Each row is followed by its grade, which names the range that a hidden value of the row falls in. A new part has a new value, new ranges and new names.
[-104  109  -82  -59   -7  -13  -59 -232  109   71   73   20   65   31
   86  -25  -19  -58  122   57 -172 -143  101  102   44  -64   92 -322
 -186 -137  -43   98   -2   43  -89  -58  -24   22  -61  158  103] | H
[ 145  -47  -45 -222    5  -79 -170  -29  -26   93   58   54 -132 -202
 -189 -281  -52  -65  182  238  -51  239   72  -10    2  -41   21  123
   65 -103  -97  -10 -123   71  128  -29  149  -65  -27   91   -6] | Z
[ 170 -115  -67 -194 -120  -64 -181   42 -122  158   43   15 -312 -312
 -281 -279    4  -29  269  285 -121  310  105 -206   21    0  -13  268
  178 -130  -98   -2 -127   19  133   83  326 -149  -36  142  -70] | Z
[-108  -98 -120   45 -187   67  -10  -61   69  152   43   26 -305 -178
  -34   99  -14  -97  307   36 -327 -121  184 -202  125 -104   50 -103
   35 -235  -30   11  -42   18  -22   70  253  -93   35  216  -84] | M
[  -8  -68  -83  117  -28  -45 -121 -108 -133 -194  102   54  212  209
 -196 -236  195  296  -69  -95 -138 -284 -289  -37  116   39   -2  -17
  -55  140  -46   73  -42  -66  -83  154   46  144 -158  104  178] | E
[  74 -150 -178 -110   -9 -158 -185  -33  -43 -115   34  -56    2    2
 -179 -277  -30  -28   63  128 -142  -43   21   -5  141   44  -32    3
  -37   31 -113  -29  -74   47  112   73  223   -6 -110  160   28] | W
[ -65 -107 -103  -63  -96   14   38  -55  -50   91  -32   -9 -254 -129
   -2   -7  -62  -30   98   89 -215  -16  169 -172   19  -41   46   71
  141 -109  -70  -72    0  -14  -24   93  157  -92  -12  132  -89] | Z
[  91  108   77 -230    2    6 -154  -91   28  185   88  113  -74 -185
 -145 -217  -15  -47  217  220   -2  307   46   59  -74  -99   46   -2
    4 -141  -58   65  -92   83   52  -81  -39  -24  -17   20   32] | M
[ -87  116 -136  117  -22   66  137 -131  -47  -85   67  128   96  200
  131  138  180  123   36 -180 -158 -337   -9  -34  138 -157   83 -122
  -89  -39  -31    4   58  -83 -171   96 -202   70   60  200   46] | W
[  16  -32  -20  -64   48 -122 -299  -51  -27 -153   27  -42  133  117
 -263 -340  -12   -2    5  132  -37   78 -171   89   61   84 -130 -152
  -87  151  -61   44  -52   30   55   29   18  152 -167   23  139] | L
[ -13 -101   74  -48 -125   26 -116  -11   70  -27   30  139  -22    6
 -236 -137  102   12  159   12 -112  114 -117   24   56 -127  -52   -6
   49   70  -58    7  -25   89   85   50  -64   70    2  -46 -112] | W
[ 144    9   23 -254  -14  -11   54    7  -15  231   59   98 -222 -156
 -117  -67   60  -19  225  183  -49  212  204  -11  -31 -148   83   70
   41 -111  -96   -7    0   48    4  -38  -44  -61   87  -16  -95] | E
[ 146  113  141 -260   16  -41 -167  -36  -75   64  172   80  234   71
 -272 -310  134  109   51   96   75  225  -90  169   -7 -101   -7  -53
 -142   58  -67   63  -46  112  107   -5 -229   83 -107  -86   80] | Q
[-188  288  207   66   23  251  187 -127  -42   54    4  245   72  179
  122  180  140  172  -47 -163   31   16 -137   21 -140 -227   49  -97
   69   22   36   -4  123  -85 -263   30 -605  178   85 -111   28] | H
[  84  225   99 -118  -36   22  -59 -119   38   32  139  214  204  151
 -143 -124  316  170  188   17   34   94 -131  181   24 -167   46 -160
 -193   50  -66  183   45   41 -103    1 -345  124   14  -39   57] | E
[-204 -209 -176  -19  -70  -76  -55 -115   66 -112  -73 -136  -62   63
   23  -57 -175  -88  -35   31 -284 -235  122  -27  104   54   -6 -192
  -18   17  -88  -86   36   56    6  102  202   -2 -142  121  -42] | Z
[-143  -51  -63  -30  -23  -28   18  -82   59 -196  -91   28   70  223
   23  -26   10    6  -57  -41 -106 -104  -22   89   65  -53  -34 -138
  -20  166  -96  -71  120   29  -60  101 -187  105  -33  -10  -85] | W
[  47 -270 -241  -52 -102 -163 -138 -127  -60  -17   26  -64 -115 -129
 -126 -261  -18    3   73  145 -298 -147   62 -130  114   83   48  113
   75  -53 -109    8 -115    1   92   73  467 -113 -128  263    2] | W
[ -27  197   71 -164   66   75   92  -41  136  -17  -69  223  -48   83
   75   67   39  -80  146   49   87  225   64  177  -48 -234   18  -91
    3   28  -88  -54  120   55  -97  -48 -483   98  172  -97 -134] | Z
[-149   -2   22  153 -134   71 -146  -84   11  -98   10   85    7  103
 -166  -71  129   95  113  -47 -169  -59 -222  -82   71  -26  -86 -139
   13   75   -5   85    7  -39  -97  130  -36  134  -70   57   41] | H
[ -12  110   77 -188   64   29  167 -147  101   34  -42  219   53  104
  119   21   84    8    7   20   26  102   50  218 -104 -213  104  -38
   19   63  -94  -28  114   47  -96  -95 -442   73  120 -113 -118] | Q
[-164 -108  113  -49 -130   66  -89  -79   59   -6  -25   53  -12   15
 -140 -113  -36   21   16    5 -144   80  -88    8  -36  -65  -36  -61
   89   66  -38  -31   13   92   39   77  -64   60  -98  -91  -90] | Z
[-124   15   55   19  -27    9  -12 -301  216 -100   24  234  264  208
   27  -92  174  129    9  -85 -122 -178 -224  273  -24 -126  106 -229
 -107  122  -61  144   44   66 -128  -83 -254  169  -23  -55   22] | E
[-193  102   60   14  126   52   63 -141  153 -146  -90  133  119  263
  120   70  -36  -56  -76  -74  -12  -71  -81  222  -40 -131  -20 -295
  -53  145  -33  -50  124   13 -154  -78 -458  233   56 -106    3] | L
[-157   75  178  -70   28   87  -44 -147  111 -107  -45  182  182  162
  -24 -115   -9   60  -82  -39   33  116 -205  209 -115 -127   -7 -108
   37  148  -41  -23   56   84  -47  -20 -410  179  -40 -179  -24] | Z
[ -97   40 -205  -65   36 -114 -115 -191  111 -123    0  -55   93  123
   76 -102  -72  -84   66   85 -155 -193   93  130  119   22   31 -320
 -209  -27  -97   44   26   44  -69    7   46   43  -99  191   95] | M
[ 175  277    1 -320  161  -62   76 -134   34  113  132  161  188   97
   74  -76  127  -13  103  101  106  102  161  297  -10 -218  142 -151
 -234  -67 -105   49   39   74  -38 -156 -415   41   92   17   52] | Q
[-146  -59 -234   -6   15  -35  117 -185   50  -13   -6  -39  -50   50
  219   99 -109  -76   -2  -29 -268 -364  228  -11  101  -59  126 -189
  -69 -130  -71  -72   31   -3  -88    9   83  -37  -13  231    9] | Z
[ -50  -56 -161   -3  104  -16  182  -55    7  -44   34   28  -29  143
  107  116  -25    6  -18  -96 -162 -360  154   25  118 -125  100 -155
  -82  -41  -65 -116   49  -15 -104   -2  -90   71   66   97   21] | E
[-170  -59 -122   13   60   49  118   76  -78 -112  -90  -83 -181  117
   65  130 -184  -54  -67  -56 -121 -168  163 -132   86  -50  -48  -89
   67    9  -51 -238   97  -39  -87  155  -90   66    7   50  -45] | M
[ 103   81 -114 -188  100  -30  167  -83   37  133   84  120  -63  -20
  126   76   28  -95  143   46  -74  -77  273   97   60 -221  154  -71
  -92 -164  -88  -56    8   33  -23 -117 -164  -34  156  124  -38] | Q
[  30 -220 -182   42  -78  -87 -129  -39  -44 -128    5   39 -100  -41
 -168 -199   38   29   98   48 -217 -116  -73 -126  141   12  -20  128
  108   22  -86  -31  -93  -16   63  104  278  -10  -43  193  -22] | W
[-104 -309  -84  -45  -38  -98  -45 -102  119 -142 -103   12  -56   46
  -78 -156  -93  -45  -45   45 -217 -113  -27   62   33    7   -5  -21
  103  142 -111  -86   11   75   50   16  127   53  -63  -20 -121] | Q
[-109 -218 -215   82 -120    8  -21   44  -60    1  -26  -93 -353 -123
  -75   42 -120  -75  158   33 -320 -191  171 -305  166    4  -25    6
  120 -137  -49 -120  -37  -39   -4  174  363  -72  -21  232  -62] | M
[ -42 -339 -193   33  -39 -126 -143  -83  -88  -17  -76 -112 -283 -178
 -136 -231 -172  -58   -6  181 -305  -92   27 -229   24  158  -28  137
  238  -17  -67  -67 -115  -66   43   51  502  -57 -129  193   22] | L
[ -95  212   31  -99  113  157  232    0  -24  214   69   47 -144   19
  167  279 -103  -99   81  -50  -46  -63  303  -18   -6 -246   87 -230
  -72 -219    9 -134   75   -4 -130  -47 -354   42  133   21   14] | H
[-128  -10  -72   59  -15   39   -7  -32 -153  -67  -34  -44  -89   75
  -34  -33  -36   94  -57   -5 -132 -104  -20 -171   26   28  -39  -16
   89   25  -30  -72   37  -95 -121  170   -1   58  -91   93   64] | H
[  50  175  242 -145   24  133   85 -138   17  181  150  306  164   31
  -54  -53  189  141   53  -57   48  138 -112  174 -127 -285  128    5
   -2  -34   -9   51  -20   67  -26 -123 -462   98   80 -139    6] | Q
[ 181   42   36 -287  -15  -67 -130    6  -83   92   56   73  -50 -102
 -220 -280   69    8  149  226   41  354   46   33  -26  -70   -9  139
   39    0 -110    7  -41   63  101   19  -59  -36  -24   -5  -44] | W
[ -75  -88 -171   25   -4   14  186    6   92  -37    0   56 -145  107
   89  223   16 -105  137 -109 -220 -301  212  -17  191 -194   49 -183
  -68  -58  -69 -122   78   14  -63   28  -80   41  153  118 -123] | Q
[ -89   26 -164 -106   41  -15   82 -124  109   83   49  -20  -76   -4
  164  113 -133 -169  123   23 -197 -217  307   59  105 -134  115 -279
 -154 -203  -64  -63   15   69  -33  -59   -4  -34   38  178   -1] | Z

[  97   57    4  122   63 -124   22 -150  182   97  -36  113   49  -56
  155   47 -204  245   30  199   -9  225   19  171  -25 -125 -136 -294
  -72   37  -18   51 -103  -90  -48  -36  150  175   92   73  -66] | j894
[  70  -74  -85 -191   54 -158  109 -110   64   53  -74   -5  -88 -135
 -375  109  121 -114   98  140   46   17   53 -112 -114 -135 -359  183
  -46  111 -189   97   89  -27   21  231   30  -61  -10  114  177] | j946
[ -45 -128   23  125  -51 -147 -112 -306  172   96 -109  132  -55  -43
  -21  185   -8  230  -44  352 -103   49   88   14   37 -157 -151 -104
  -70  140  -89   12 -160  -78 -224  133  137   51  182   44  125] | J178
[ -82  -57 -167  102  -76   60   86  340 -125   99 -137   80  170  178
  382  -48 -111  119  -57 -197  311  208  -34  147 -168 -164 -115 -311
   26 -155  138  -14 -312  159  -24   -5   58   40   13 -169  -60] | j277
[ 205  241   40 -430  135 -342  371  -11  202  -37   24  -30   -7 -175
 -268  149   65 -312  284   62   50 -179  116 -131 -163 -232 -330  -57
  -66  190  -92   73  226  237 -186  177  232 -135   11   37  -52] | j894
[ 101  171  320   97  -22  265 -137  200 -358 -101   61  -64 -133  -84
  161  106   -5  -71  147  -83   -8  165  -68 -262 -149   62  183   81
  -39   48   -6 -165   94   78   73  -66  -42  237 -201 -211 -170] | j797
[ -95 -152 -170  -59  -44 -176  -32 -121   90   80 -130   81  -62   23
   28   97  -65  354  -42   69 -119  185   24   50 -184   16 -389 -151
   90 -118   40   -6 -272 -132  -97  206   46  112  192  176  158] | j805
[ 350  289 -143 -518  177 -264  383  194   54  123   71   -4 -119 -192
 -141  276  -44    8  480 -145   13  111   69 -160 -275   -1 -387 -115
  114  -65  -23   30  135  100 -141  199  169   78  -31  -30   44] | j894
[  10  -55  -70  -15   51    1   58  -80   31  -44 -106   26  -61   56
 -139 -103    0   56   31   17  -54  234  -70   70  -85  -66 -285    6
   13  -60   -6   43   51  -93  209   39   97  144   13   78   26] | j649
[   0  -41 -191   40   85  103  129  266  -59  202 -119  141   47  217
  126  -50 -102  156  133 -244  184  255 -116  138  -46 -104 -168 -218
   62 -248  168   -7 -160   56   46  -66  184  147   20 -268   11] | j797
[ 172  194  221   58   91  159   34  163 -133  -91   16  -64   45 -120
  169 -163 -161   14   -9  -19   -2  204  -97   54 -138   35   43 -126
 -151  -93   -3 -142   75  -21  183 -185   48  312 -145   53 -260] | j797
[ 145   78   86 -360  102 -121   58 -123   -6  -16   -4  -69 -185 -221
 -326  138   95  100  162   26 -306 -124   63 -200 -197  105 -246  163
   41    2  -79 -148   18  -68 -197  235   23   65   34  140  234] | j894
[ 341  375   -6 -404  130 -104  369  273  -40   14   72   31 -159  -33
   17  264   -4  -61  563 -200  -19  143   23 -205 -175  -55 -173 -183
  132  -47   92  -46  239  244 -146   67  322  156  -53 -307 -117] | j649
[  85  155  -89 -366  167 -241  343   57  186    5  -56   14   51   22
 -127  -61  -45  -40  174 -166  -36  -65    3   86 -184 -122 -389 -206
   43  -93  114    6    3  138 -103   87  237  -23   99   45   -9] | j649
[ 227  125  186 -164   -6  -36   27  -10 -108 -169   23 -142 -124 -345
 -112   69   19  -55   15  243 -105  150   42 -193 -240   79 -161  121
 -146   66 -237 -104  204  -85  117  111  -42  235 -137  295 -107] | j805
[  16   17  267  339  -49  458 -298   71 -388  -34  -49  -36  -65   17
  210  -72    7  172  -72  -89 -102  160  -91  -36  -34   37  303  107
  -18    7    0 -192 -148  -56  110 -122 -148  204 -159 -247   46] | j649
[ -14   18  -24  -57   76   93  117    0   34  -36 -166   68  -34  220
  -19 -191   10  185   39 -140 -227   94 -101  165  -12  -61 -177 -165
   67 -215  185 -126  -58   26   26  -62  278  176  120 -141   19] | j797
[   3  -71 -215 -317  103 -349  236   -5  187  193  -75   38   54 -107
 -316  142   38 -128  109    6  211 -128   92  -39 -187 -204 -497    9
  -23   65 -103  152  -98   83 -165  289   46 -230   78  124  207] | j946
[-138 -208   57   56   -7  -43 -120 -229   39   92 -126   58  -24  -18
 -275   85  151  -27  -74  162   -5 -210   62  -79   27 -196 -109  184
  -78  188 -105   -6 -160   10 -216  183    4 -169   87  -39  287] | j894
[ 186  312  410   36  -61  254  -80   92 -318 -151   71  -32 -219  -34
  158  271  141 -116  334  -45 -161    1   33 -352  -39  -79  328   63
   39  240    9 -181  179  260 -171  -19  112  113 -147 -494 -108] | j649
[ 233  265  294  134  -77   92  -28  270 -204  -73   81  -25   49 -221
  547  149 -214  108   35  152  109  238   38  -94 -174    9  241 -321
 -174   27  -34 -209  -32  107 -127 -127   69  347 -129  -49 -366] | j277
[ 117   46  -25 -267  124   41  137  127 -157 -113  -32 -174  -52 -157
 -303 -194   37 -150   27 -177    2  146  -87  -51 -319   86 -362  235
  -10 -113 -104   -3  144  -99  373  103 -149  101 -186  270   40] | j649
[-132 -114  -20 -217  100 -110   45  -22    5  -76  -88  -90    3  -56
 -299 -200   -2  -69 -125 -116  -48  -15  -87   -3 -283   67 -448  132
  -35 -138    9  -32  -60 -104  172  139  -81   31   15  356   67] | j797
[ -67  -66  100 -155   21 -266  -45 -126   21   -7   24 -102   -3 -303
 -304  145   36 -277  -52  151  158 -134   81 -228 -284  -83 -344  233
 -141  256 -232  115  -11  -13  -13  282 -218 -179  -59  345   77] | j946
[ 308  411  217 -225  -25   -4  138  104 -168 -215   87 -116 -200 -174
  118  222   37 -113  343  -22 -162  207   52 -257 -267  -15  -81  -56
   69  152  -69  -30  291  167   75   78   76  170 -147 -109 -223] | J178
[ -28  -73  -88  223  -30   72  -79  212 -168  301  -37  103   91   10
  194  220  -66   -7   82  -87  443  141   22  -40  -85 -230  -11  -54
  -21  121  -62  138 -270  115  -67   70 -124 -120  -96 -295  100] | j946
[  59  130   47  -36 -103  116   45  212 -209  -82  -69    3  -67   86
  300   93   22  126  118 -140  -57  171    6  -74 -180  -45  -17 -181
  106  -61  109 -132  -95  169  -76   45  105  142   -9 -236  -69] | j277
[  11   39  233  489 -104  399 -240   92 -307  -29  -76  -47  120   -7
  354 -139  -51   -2 -213   27  166  209  -52  118  -29 -186  283  -21
 -146  163 -112   -9 -145   36  252 -176 -196   66 -209 -196 -113] | J178
[-105 -222  -47   92   11 -269  -43 -199  261  248  -74  296  -83   57
  -81  360  -53  158  154  365  103   55   51 -115  144 -191 -180 -170
  -96   70   18   14 -109   -3 -417  119  377  107  254 -120   66] | j797
[-290 -493  -62  389 -138  -83 -275  118  -93  322  -94  127  216 -146
   54  208  -71 -124 -325  337  732    9   60 -122  -55 -239  -56   97
 -338  173 -242   89 -398  -16 -181  167 -218 -139  -44  116  102] | j277
[  35    0 -158 -200  -55   51   89  390 -274  109  -64   13  -70   40
  158  188   25  157  180 -289  115  147    5 -164 -286   50 -178  -70
  160 -204  101 -126 -223  127 -153  186   -3   81  -28 -196  128] | j277
[ 196  300  199  -70   13   65   -9  209 -261    3  117  -73  -84 -175
  206  251  -61  -54  277 -170   57  114   31 -240 -269    2   47  -29
   55  136  -29  -29    9  143  -45   58 -114   62 -181 -188  -89] | j894
[  70   21 -338    0   86  -72  260  189   88  229 -124  110  159  140
  125  -56 -134   70  114 -188  322  294  -33  282 -113 -272 -349 -291
   63  -92   43  232 -157   79  158   12   96  -44    5 -136   23] | j946
[ -14 -115  206  106  -43  -55 -298 -334  -16   17  -18  -10 -140 -273
 -120  192   -4  220 -117  361 -218   17   73 -160  -99   70  -78  157
 -111  165 -204  -90 -137 -233 -136  176 -136  124   48  256  170] | j946
[ -26  -54   64  220  -11  208 -279  152 -317  232   11   20  -13  -83
  222  169 -113  255   12 -166  126  141  -26  -96 -176   71   98   44
   41  -10   -8  -72 -378  -84  -81   57 -285   68 -106 -154  190] | j894
[ 159  142  258 -146   62   58  -22  -36 -116 -181   25  -82 -204 -179
 -107   14   -7   66  105   89 -304  141  -57 -187 -166  178  -91   79
  -57  -73  -37 -216  193 -106   71    8   90  360  -59  143 -113] | j797
[-182 -256   45   27 -161 -155 -130   15  -80  117  -67   96  -61  -75
  -96  409  160 -167   19  248  297 -150  132 -372  -71 -205  -93  145
 -114  242 -134  -15 -154  173 -398  307   23 -162   53 -112  144] | j277
[ 137  240  115 -223  -10  233   32   85 -328 -184  -30 -138 -253   45
  -72   41  203    3  274 -350 -332   87  -30 -199 -248   52  -86  183
  259   13   53  -94   99  107  136  130  -62   44 -126 -261  129] | j894
[-281 -305  235  253 -157  123 -300  -91 -206  -76 -144  -98  101 -121
 -160  -81  190 -286 -426  217  213 -250   41 -135  -93 -198   24  351
 -268  278 -241  -45 -195   45    4  148 -285 -228  -95  137  129] | j805
[  33  -21  -87 -116   19 -102   85 -146  120   44 -144   53  -47   19
  -88   26   39  213   23   73 -187   30   48   89  -73 -105 -281 -105
   46  -30   -7  -23 -126  -21 -115  139  146   29  148   25  169] | J178
[-128 -253 -132  251   57   -4  -59 -172  150  114 -178  114  128   90
  -43 -223 -125  198 -232  146   97  207  -78  304   29 -151 -238 -105
 -116  -77  -19   78 -208 -199  160  -40   52  103   95  173   83] | j649
[ -43 -268  -68   16  -30  -34  -56   30  -45   19 -132  -29   63 -181
  -94 -114  -50  134 -296  236  119  140  -12   36 -176   53 -254   63
 -202 -149 -161 -116 -165 -207   64  115  -79  193   -6  409   77] | j277

Next part:
[ 242  180  228  -73 -208   74   79   83  -21   50 -179  223 -104    6
  184 -184  131  -92   22 -317 -237   74  162  -98   85 -178  170  -46
 -101   12  -43  -48  271 -282  264  -36   43  -83  -14 -134 -261] | j271
[ 257 -270   79  -87   51 -287   71  -15  -39   40  133  -50  147    3
   93  161   51   26  -56 -291 -240  -18 -112  -56 -234 -313  139 -134
  -49  139   22 -249  -97  -15   -4  -64 -117    1  405 -161  140] | j558
[  25  -89  -88  233  244 -109   74   -9   64   58  -74  117   51 -369
  218  -83 -167   40   33 -250 -308  183 -203   13 -348 -179  314 -205
 -135   68   46 -229   44 -115   73 -119 -108 -209  454 -275  -42] | J836
[ -37   72  -63 -140 -154    8  -74   63   84 -110  -88  161 -122   46
   44  -11   13  284  -42  264 -262 -163 -143   18 -121   59  110  144
  248  138  112 -173 -136  108  340   11   27 -188 -149   12 -133] | j19
[-121 -460  325   18  -53 -195  156  -57 -111 -100   41  297   -4 -385
 -258   90 -139 -109  134  386  -14  -36 -163 -117 -221   78  136  -97
   21 -438 -124  188  139   95   67  -34   60 -216   90  -82 -199] | J387
[ 235 -305    0  -70   91 -251   38  -11  -18   34  125  -38  112   -3
   88  142  -31  -11  -28 -265 -231  -20 -146  -38 -184 -383   61 -201
  -86   96   66 -217  -70  -58 -115  -47  -57   56  321  -18  138] | j558
[ 201    9  151 -137  -72 -158  -73   59 -139   91   27  101   77  352
 -308   72  143 -120  -10  143  129  -89  145    8    9 -251  165  113
   89  -38   67  146   60   52 -227   52 -211  152 -127 -129  152] | J831
[ 117   91   27 -144  -47  127   20    4  107  112 -113  -12 -134   69
   97 -269  -62   47   90   59  -78   36  -83  107  287  -21 -283  -98
  -67  121   62   54   77  117  528 -358   69  -60   92   99 -106] | j558
[ 385  357  181   62 -224  258 -164   23   71   86 -251  329 -284  116
  385  -51  -51 -291   48 -216 -345  202  108   18  341 -292 -172 -176
 -201  195 -116  168  324 -303  335   31  119 -233 -133  147 -314] | J387
[-321  -73 -200  -32 -207   35   53   22  114 -133  -41  141 -157 -200
 -175  -61   55  345  -84  213 -217  -69 -124  -30 -221  219  323  330
   36  -41  250 -248 -147   45   32   20  -50  -75 -167  -59  -49] | j271
[  24   34  -95 -279 -123  -66 -238  178  138 -247  -16  201  -63  200
   67  -32  -41  322 -101  438 -151 -215 -202    5  -90   68  -76  125
  420  230  187 -134 -199  257  331    4   90 -187 -272  231 -143] | j271
[ -69  105  -13   92   -1   34   53  -13  -72  164 -133  112  -35   21
 -295 -111   47  -29   82   90    4    9   91   64  -50 -115  328  113
  -43 -122   95   71  121  -79 -132  -18 -208   58  -64 -265   59] | j271
[ -38 -738  206 -236 -116 -264  311 -176 -289   80  127   82  -28 -190
 -476  311  -24    7  169  347  -68 -318 -155  -84 -246 -138  221  -48
  -55 -496  -57  -97  -11   59  -92   74  144   74  -33  -13  -50] | j271
[ -89 -650  303 -195  -82 -317  299  -63 -227   -7  149  142   72 -257
 -492   85   24  -37  111  333  153 -142  -79 -141 -247   53  263   30
  -52 -531  -19   49   80  162  -95  -75   23   52   78 -147  -54] | J831
[  -9  141   45   -7 -224   67  -88   28   31   57  -47   46   29  259
 -352   18  138  -60  -56  -12  -47  -26  186  -13  162 -132   71  184
  -18   83  124   42   36 -143 -271   23 -231  128 -201  -48  144] | j19
[ 201   17   22 -196 -132  127  111  -54   41  237  -64  -56 -194   96
   35 -225   57  -15   53  -88  -22  130   18  103  332  -33 -182   19
 -342   87  101   -2  115  100  418 -357   37   63  114   32  -45] | J831
[ -28 -495  347  -75    9 -179   92  -56 -114  -31   -4  260  125 -270
 -304  150 -234  -78  172  448  -62 -145 -195  -93 -175   37    3 -235
  116 -263 -175   13   97   99  208  -92  143 -303   80   -6 -283] | j558
[ 144  -63  -32  196   96  -71  -25  -53   62   77  -29  117    5 -195
  203  113 -114  -47  -26 -239 -350  192 -147   19 -209 -219  172 -148
 -195  192    4 -183   10 -115   35  -35 -122 -218  362 -175    4] | j884
[ 180 -112  -30  103  216 -166  -27   25   44   32   -2   86   87 -133
  211   -6 -149  -35   13 -200 -232  111 -180   14 -221 -301  106 -256
  -56  127   39 -132   23  -57   21  -98  -81 -125  369 -106   20] | J836
[   0 -624  317 -157   28 -285  252 -116 -291   61   37  199   62 -247
 -380  221 -125  -36  230  439  -40 -284 -182  -74 -321 -107  242 -182
  110 -468 -164  -15   74   95  101   24  140 -124   59 -126 -188] | j19
[ 165   59  -52 -129  -74  197   28    0  129  182 -108   -5 -176   40
  103 -317  -59  -33   53 -124  -53  193  -15   95  374  -45 -274  -78
 -347  151  138  -19  160   21  381 -380   93   15   74  157 -118] | J831
[ 320 -113   37   44   81 -168  -55  -84  -33  126   29   55   38   25
  201  299  -57  -32  -24 -150 -361   39 -163   53 -217 -334  113 -164
  -70  273  -61 -207  -90   -9  123   21 -113 -198  359 -165   65] | j884
[-292 -635  486  -26 -192 -331  247  -40 -114 -194  209  187  210 -384
 -643  121   35 -117   33  356  177  -51  -32 -259 -234  253  186   93
   26 -552  -86  221   83  134 -238  -92 -134  -64  149 -208  -11] | j884
[ 155 -370 -114   -3  228 -240   -5   45   30  -35   89   52  111 -146
  133   24 -199  -16   14 -223 -218   12 -234  -44 -244 -415   51 -329
  -81   18  130 -227   -9 -114 -217  -45   43   35  265  119   46] | j558
[ -14 -676  190  -90   68 -216  214 -115 -210   85   53  182   58 -308
 -371  163 -211 -105  206  294  -31 -140 -185  -71 -230 -144  151 -240
 -110 -419  -72  -66  121    3  -81  -28  167  -62   69   14 -168] | j271
[ 497  118  249 -236 -127   47  -36   93  -84  103 -172  259 -152  221
  291 -116    5 -195   97 -139 -174  -15   87  -23  225 -366 -103 -241
  -45   49  -89   51  304 -175  384  -30  226  -73 -126  134 -332] | J831
[ 114 -204    6   85   43 -141   19  -43   35   72   55    2  147  -99
  -23  147  -37  -28  -55 -293 -270   92  -78  -46 -177 -240  150 -114
 -175  172   46 -269  -43 -137 -151  -59 -157  -60  334 -147  107] | j558
[-109  -17 -147 -233 -194  -77  -11   73   81 -160   22   51 -141   83
  -27  -26  126  399  -98  266 -190 -223 -158    9 -168   88  155  285
  265   71  227 -186 -248  207  232    5  -28  -13 -153   13   27] | j19
[ -72 -673  394 -225 -177 -357  298  -92 -231 -103  201  111   19 -204
 -420  214   56  -53  113  358   50 -267 -121 -167 -211  -33  125  -12
   78 -585  -96  169   27  149  -68    7   55   72   56  -51   -5] | j884
[-178  -20 -232  -70  -51  -27  -41  106  110 -156  -55  204 -159 -119
    6 -151  -32  308  -60  274 -139  -55 -185   14 -238  105  259  203
  131  -17  266 -161 -103  130   98    4    9  -88 -163   22  -90] | J831
[ -81  210    9  210 -106  122 -103  -13   78   84 -120  121    1   68
 -263   -3    9 -122  -15   -9 -104  110  119   32   98 -105  119  105
  -94   73   79   99   97 -181 -257    3 -270  -15  -77 -133  102] | J836
[ 200  225  364   50 -257  106  -52   89   58  -38 -167  301  -40    9
  112 -114   52 -256   -2 -216 -195  157  183 -133  207 -112  -30  -88
  -75   40 -119  157  321 -288  168  -43  -16 -191  -31  -52 -262] | j884
[ 211 -140   84   74   16 -182  -36  -19   33   44   85   19  167   -9
   41  197    9  -81  -95 -318 -262  112  -45  -57 -159 -273  111 -108
 -132  232    7 -196  -43 -111 -137  -35 -203  -82  364 -167  137] | J836
[-115 -732  140 -132   41 -220  326 -145 -253   53   35  171  -68 -393
 -354  137 -192   -4  263  375  -82 -268 -251  -62 -297 -147  226 -211
  -47 -605  -56  -56   93    9  -23   21  248    0   -3   32 -186] | j19
[ 168  201   -1   39   28   39  -76    7  -94  215 -159  135  -35  226
 -142  -12   19 -100   76   48  -62  -12  101  108   17 -299  221    8
    0   56   46   51  126 -105  -71   47 -162   24 -105 -175   33] | j271
[ 408  202  318 -230 -237    5   -8  179  -32  -18 -127  262  -95  203
  251 -229  164 -165   -7 -258  -95   50  201 -122  202 -235    6  -69
  -16   17  -31   95  314 -185  284  -51   98  -13 -109   13 -271] | J831
[ 177 -201  -57   56  195 -200   36  -34  -21   74   23   41   47 -123
  164   99 -116   18   31 -167 -278   16 -208   31 -283 -345  180 -224
  -57   74   33 -197  -41  -45    4  -34  -64  -75  352 -127   63] | J836
[  62   67   -3 -169 -126  128  132   -5   83  144  -72  -76 -157   36
   15 -336   79   81   47  -87  -24   89   10   73  280   33 -138   52
 -205   51  136   12   86   86  423 -377    0   76  108  -11  -32] | j271
[  -7   73  106  -70 -179  113   87  -25  144   76  -36  -65  -82   -8
  -51 -244   70   24    0  -53  -36  140   11   34  292  131 -211   76
 -181   89   73   89   60  105  376 -392  -98  -19  191  -50   13] | J836
[ 116 -276  -60  -87   76 -276   50  100   61  -90  154  -11  150  -99
   93  -61   35  104 -117 -321 -141   71 -118 -106 -262 -201  179  -62
  -73   95  193 -270  -76  -15 -138 -114 -104   68  328  -75  119] | j271
[-112 -569  265  -23 -191 -167  197 -173 -146   -3  126  161  -65 -277
 -413  285  -45 -130   99  308  -58  -74 -112  -98 -124    3  101    9
 -160 -422  -85  127   52   50 -131   36   20  -51   32  -17  -29] | J387
[ 293  -45  226 -252 -270  -65   34  153  -46  -69    3  190  -88  186
   41 -156  170 -199  -31 -276  -21    0  198 -173  202 -321  -11  -36
 -122 -163   85  106  274 -243 -145   23  100  230 -209  177 -108] | J831
[ 140    5   -8 -159  -88  146   67  -14   81  180  -69  -50 -135   77
   -3 -281  -12  -31   66  -97  -13  120    9   79  355  -66 -251  -56
 -288   80  126   19  137   31  311 -360   54   83   67  123  -51] | j271
[  -1 -623  278 -195   -8 -268  287 -118 -255   67   73  113   38 -230
 -356  161  -72  -10  200  340  -22 -250 -169  -71 -245  -89  178 -145
   32 -445 -110  -23   52  112  113  -52  126  -39  106  -98 -123] | j19
[ -83 -580  324  -13  -87 -208  161 -123 -150  -34  113  222    2 -305
 -390  204 -129 -187  140  380   28  -49 -139 -103 -134    2   48  -98
  -90 -453 -120  216  121   95  -87  -20   47 -107   70   -4  -93] | J387
